Here is a tiny trained network, its code and every weight. The questions are about switching its units off for an input and a target symbol, where a switched-off unit gives its printed mean instead of its output.

import numpy as np


def w(rows, s, z=0):
    codes = np.array(rows[::2]) - 128.0
    scale = np.full(codes.shape[1], s)
    scale[-1] = z or s
    return codes * scale


def norm(h):
    return h / np.sqrt((h * h).mean(-1, keepdims=True) + 1e-5)


def f(y):
    return y / 2 * (1 + np.tanh(0.7978845608 * (y + 0.044715 * y**3)))


def softmax(a):
    e = np.exp(a - a.max(-1, keepdims=True))
    return e / e.sum(-1, keepdims=True)


def log_softmax(a):
    a = a - a.max(-1, keepdims=True)
    return a - np.log(np.exp(a).sum(-1, keepdims=True))


def net(x, mask):
    ids = ['αβηθλξσω'.index(c) for c in x.split()]
    T = len(ids)
    res = E[ids] + P[:T]
    u = 0
    for l in range(2):
        r = norm(res)
        for j in range(2):
            rows = slice(3 * j, 3 * j + 3)
            q, k, v = (r @ M[l][rows].T for M in (Q, K, V))
            z = softmax(np.where(np.tri(T) > 0, q @ k.T / 3**0.5, -1e9)) @ v
            o = O[l][rows]
            res = res + np.where(mask[u + j], z, o[:, -1]) @ o[:, :-1]
        u += 2
        y = f(norm(res) @ A[l][:, :-1].T + A[l][:, -1])
        res = res + np.where(mask[u : u + 4], y, B[l][:, -1]) @ B[l][:, :-1]
        u += 4
    return log_softmax(norm(res)[-1] @ U[:, :-1].T + U[:, -1])


Q, K, V, O, A, B = {}, {}, {}, {}, {}, {}
E = w([
[113,69,192,103,130,72,143,143,80,174,61,64],'α',
[60,48,207,204,168,92,59,155,54,123,85,90],'β',
[109,50,167,90,104,185,175,111,157,102,123,112],'η',
[135,58,178,79,103,186,175,135,170,114,108,149],'θ',
[89,126,128,123,95,123,195,125,179,95,133,195],'λ',
[219,98,72,128,95,116,139,255,140,121,20,19],'ξ',
[100,177,131,117,234,114,62,186,123,83,118,143],'σ',
[164,130,77,32,158,59,47,88,210,139,136,132],'ω',
],0.005)
P = w([
[78,4,37,213,120,31,102,181,164,76,82,167],'0',
[122,63,109,152,156,83,129,151,177,52,73,166],'1',
[128,104,138,139,146,105,156,117,149,66,83,154],'2',
[120,131,163,145,138,130,174,109,142,86,105,146],'3',
[116,149,176,138,126,150,180,95,133,102,123,140],'4',
[113,166,188,128,117,165,186,93,122,122,140,130],'5',
[112,188,194,118,109,184,182,93,112,146,157,135],'6',
[108,202,194,110,106,200,189,110,101,171,175,135],'7',
[102,224,199,102,103,217,198,125,91,204,197,147],'8',
],0.0031)
Q[0] = w([
[118,128,115,91,116,139,127,90,156,98,175,254],'L0H1',
[165,126,59,126,162,80,59,141,92,196,111,28],'L0H1',
[146,158,52,158,156,50,62,147,113,104,105,140],'L0H1',
[127,164,130,169,194,125,79,202,134,45,145,161],'L0H2',
[135,171,101,133,154,206,142,114,166,115,195,128],'L0H2',
[144,169,153,54,125,132,177,177,176,90,49,107],'L0H2',
],0.0057)
K[0] = w([
[110,172,67,91,210,99,89,108,177,150,228,166],'L0H1',
[169,7,103,154,92,91,135,129,152,109,31,110],'L0H1',
[134,40,84,175,161,109,89,131,150,20,26,99],'L0H1',
[119,137,53,168,181,158,76,158,149,16,154,135],'L0H2',
[133,217,137,110,170,255,105,123,117,161,210,171],'L0H2',
[232,168,1,67,55,161,194,181,176,133,114,122],'L0H2',
],0.0046)
V[0] = w([
[49,154,199,71,181,180,115,244,78,119,108,129],'L0H1',
[151,28,212,80,106,187,98,145,108,218,77,127],'L0H1',
[183,127,109,95,206,90,2,85,161,111,113,126],'L0H1',
[149,186,106,12,107,195,150,76,211,190,167,194],'L0H2',
[56,102,184,160,227,111,60,120,50,117,158,77],'L0H2',
[119,95,165,198,128,118,119,154,140,179,79,195],'L0H2',
],0.0028)
O[0] = w([
[137,141,152,157,215,136,77,98,182,97,232,50,112],'L0H1',
[159,113,95,252,162,151,88,41,173,80,157,192,184],'L0H1',
[127,102,169,200,87,126,234,139,88,155,211,95,239],'L0H1',
[114,38,147,213,69,85,110,84,162,51,49,116,53],'L0H2',
[203,134,149,59,134,152,225,120,135,214,72,104,4],'L0H2',
[143,198,185,162,151,142,159,133,82,66,161,132,164],'L0H2',
],0.0032,0.0017)
A[0] = w([
[169,112,114,98,63,123,120,59,148,139,134,129,46],'L0N1',
[135,10,108,164,203,192,154,39,173,126,99,171,38],'L0N2',
[57,58,91,124,78,85,137,112,181,89,114,185,9],'L0N3',
[129,84,148,111,3,159,219,97,143,164,108,103,112],'L0N4',
],0.0035,0.0011)
B[0] = w([
[211,254,203,164,138,91,129,156,133,137,122,103,163],'L0N1',
[115,239,45,129,143,125,174,201,97,177,168,180,190],'L0N2',
[175,212,186,77,186,223,174,204,47,166,175,94,252],'L0N3',
[77,139,168,129,107,46,81,173,33,176,185,149,204],'L0N4',
],0.0032,0.0023)
Q[1] = w([
[139,125,77,134,88,161,124,138,140,121,91,128],'L1H1',
[140,222,167,63,228,145,97,136,224,69,163,137],'L1H1',
[119,88,149,187,155,43,109,115,85,169,118,92],'L1H1',
[114,135,158,138,254,157,113,146,125,118,125,117],'L1H2',
[112,146,235,128,43,165,141,145,141,129,215,160],'L1H2',
[102,138,109,124,151,180,136,104,184,51,132,161],'L1H2',
],0.006)
K[1] = w([
[131,84,77,153,131,114,105,155,141,112,95,118],'L1H1',
[123,191,199,122,125,150,57,63,155,152,119,83],'L1H1',
[84,112,108,89,253,69,172,120,94,111,130,180],'L1H1',
[63,101,159,223,196,156,73,120,51,110,123,155],'L1H2',
[117,162,172,103,87,163,72,62,153,214,171,128],'L1H2',
[97,145,137,93,127,201,146,130,139,43,157,210],'L1H2',
],0.0059)
V[1] = w([
[47,125,129,108,181,123,111,79,150,171,144,254],'L1H1',
[155,145,174,205,53,207,136,111,145,81,123,72],'L1H1',
[178,120,83,193,48,191,115,138,119,91,17,50],'L1H1',
[202,217,176,102,94,132,61,58,213,136,103,129],'L1H2',
[165,103,28,118,68,6,102,100,215,94,125,176],'L1H2',
[182,219,65,125,116,187,148,189,95,139,145,60],'L1H2',
],0.0023)
O[1] = w([
[163,103,121,121,55,138,97,245,71,49,118,1,92],'L1H1',
[157,151,195,104,149,154,242,155,128,137,160,129,15],'L1H1',
[37,160,194,43,168,64,139,116,101,162,216,201,4],'L1H1',
[110,98,122,127,155,132,160,222,36,101,99,170,69],'L1H2',
[157,154,245,170,185,221,170,61,77,121,156,99,58],'L1H2',
[67,94,152,137,80,133,61,18,61,151,163,70,189],'L1H2',
],0.0028,0.0021)
A[1] = w([
[56,82,166,158,137,165,206,128,26,142,130,162,96],'L1N1',
[153,166,137,100,181,165,153,141,140,186,127,85,20],'L1N2',
[129,131,195,156,55,117,180,134,2,164,150,144,6],'L1N3',
[142,154,102,143,157,140,102,182,152,125,96,114,243],'L1N4',
],0.0054,0.002)
B[1] = w([
[244,19,208,86,212,64,147,16,60,53,110,110,175],'L1N1',
[52,232,105,119,21,252,228,220,59,100,212,173,147],'L1N2',
[49,132,14,118,39,197,76,118,111,135,205,118,202],'L1N3',
[180,107,193,147,109,68,128,51,82,162,114,117,252],'L1N4',
],0.0043,0.0044)
U = w([
[143,108,100,158,181,74,46,91,188,155,82,81,213],'α',
[201,197,254,128,108,135,187,107,77,190,154,85,3],'β',
[61,190,28,149,80,163,143,184,111,150,143,119,196],'η',
[171,132,93,253,122,169,117,146,157,70,139,211,120],'θ',
[106,131,141,67,65,117,103,205,124,63,31,171,98],'λ',
[86,148,148,72,208,113,160,90,164,173,145,215,153],'ξ',
[88,78,168,139,119,127,175,172,232,86,187,59,100],'σ',
[124,52,129,109,125,134,146,80,59,64,169,129,88],'ω',
],0.0068,0.0049)

Each question gives the input, a string of symbols that net reads in full, and the target symbol t.
The units are the heads (3 rows each of Q, K, V and O) and the neurons (one row each of A and B). Each row of codes is followed by its name. A weight is (code - 128) times the scale printed after its matrix; where a second scale follows, it is the last column's (O, A, B and U).
mask holds one flag per unit, layer by layer, with each layer's heads first. A switched-off unit (its flag False) gives its mean, the last column of its rows in O or B, instead of its output. The means were averaged over made-up inputs and are rounded, as every weight is.
A unit's drop is (log p(t) with every unit on - log p(t) with that unit switched off) / (log p(t) with every unit on - log p(t) with every unit switched off).
The circuit of an input: a set's keep is (log p(t) with only the set's units on - log p(t) with every unit switched off) / (log p(t) with every unit on - log p(t) with every unit switched off). Starting from all 12 units, units are removed one at a time, each time the one whose removal leaves the highest keep (on an exact tie, the one counted first), for as long as the keep stays at least 0.8.
units of the circuit, in order: the units of the circuit, biggest drop first
k most important neurons: the k neurons with the biggest drops, biggest first
k most important neurons of layer l: the k neurons of layer l with the biggest drops, biggest first
which heads matter: for each layer, one digit per head in row order, 1 if its drop is at least 0.15 and else 0, layers parted by /
input η ω ω α ξ λ β η, target λ: 2 most important neurons : (L1N3 L0N1)
input λ θ α ξ ω λ λ, target ω: units of the circuit, in order : (L1N1 L1N3)
input ξ α θ λ σ ω ω ω η, target ω: units of the circuit, in order : (L1N1 L1N3)
input θ ξ ω θ η θ η, target θ: units of the circuit, in order : (L0H1 L0N2 L0H2)
input ξ ω θ ω η σ, target α: units of the circuit, in order : (L0N3 L1H2 L1N2)
input θ η θ, target θ: most important neuron of layer 0 : (L0N2)
input ω ξ σ θ θ ξ ξ ω, target β: 2 most important neurons : (L0N1 L1N3)
input σ η ω ω ξ θ σ ξ β, target α: which heads matter : 10 / 01
input λ β λ ω λ, target ω: units of the circuit, in order : (L1N1 L1N3 L0H1)
input σ ξ ξ α ω λ σ θ, target σ: units of the circuit, in order : (L0H1 L1N4 L0H2)
input σ ω α σ ω η α ω α, target η: which heads matter : 11 / 00
input σ σ ω ω η ξ ξ ξ λ, target ξ: units of the circuit, in order : (L0H1 L1H1)
input ξ β λ λ θ ω ω, target β: 3 most important neurons : (L0N1 L0N3 L1N3)
input λ σ λ β λ σ, target β: which heads matter : 01 / 11
input ω ω ω ω λ ξ β λ θ, target λ: units of the circuit, in order : (L0H1 L1H2)
input η σ λ, target σ: units of the circuit, in order : (L0H1 L1N4 L1N2)
input β ω β, target β: which heads matter : 01 / 01
input ω ω θ λ α η, target λ: which heads matter : 10 / 11
input β ξ η λ β η ξ ξ η, target ξ: units of the circuit, in order : (L0H1 L1H1 L0N2)
input β ξ β, target β: 3 most important neurons of layer 1 : (L1N3 L1N2 L1N4)
input σ θ ξ ξ ξ, target η: units of the circuit, in order : (L0H2 L1N1)
input ω σ λ σ, target β: units of the circuit, in order : (L0H2 L0H1)
input β η η, target η: units of the circuit, in order : (L0N2 L1N1 L1H2)
input θ θ ξ θ α ξ, target β: 2 most important neurons of layer 0 : (L0N3 L0N4)
input ω η ω α ω, target η: which heads matter : 10 / 00
input ξ λ ω θ σ α, target α: 2 most important neurons of layer 0 : (L0N3 L0N1)
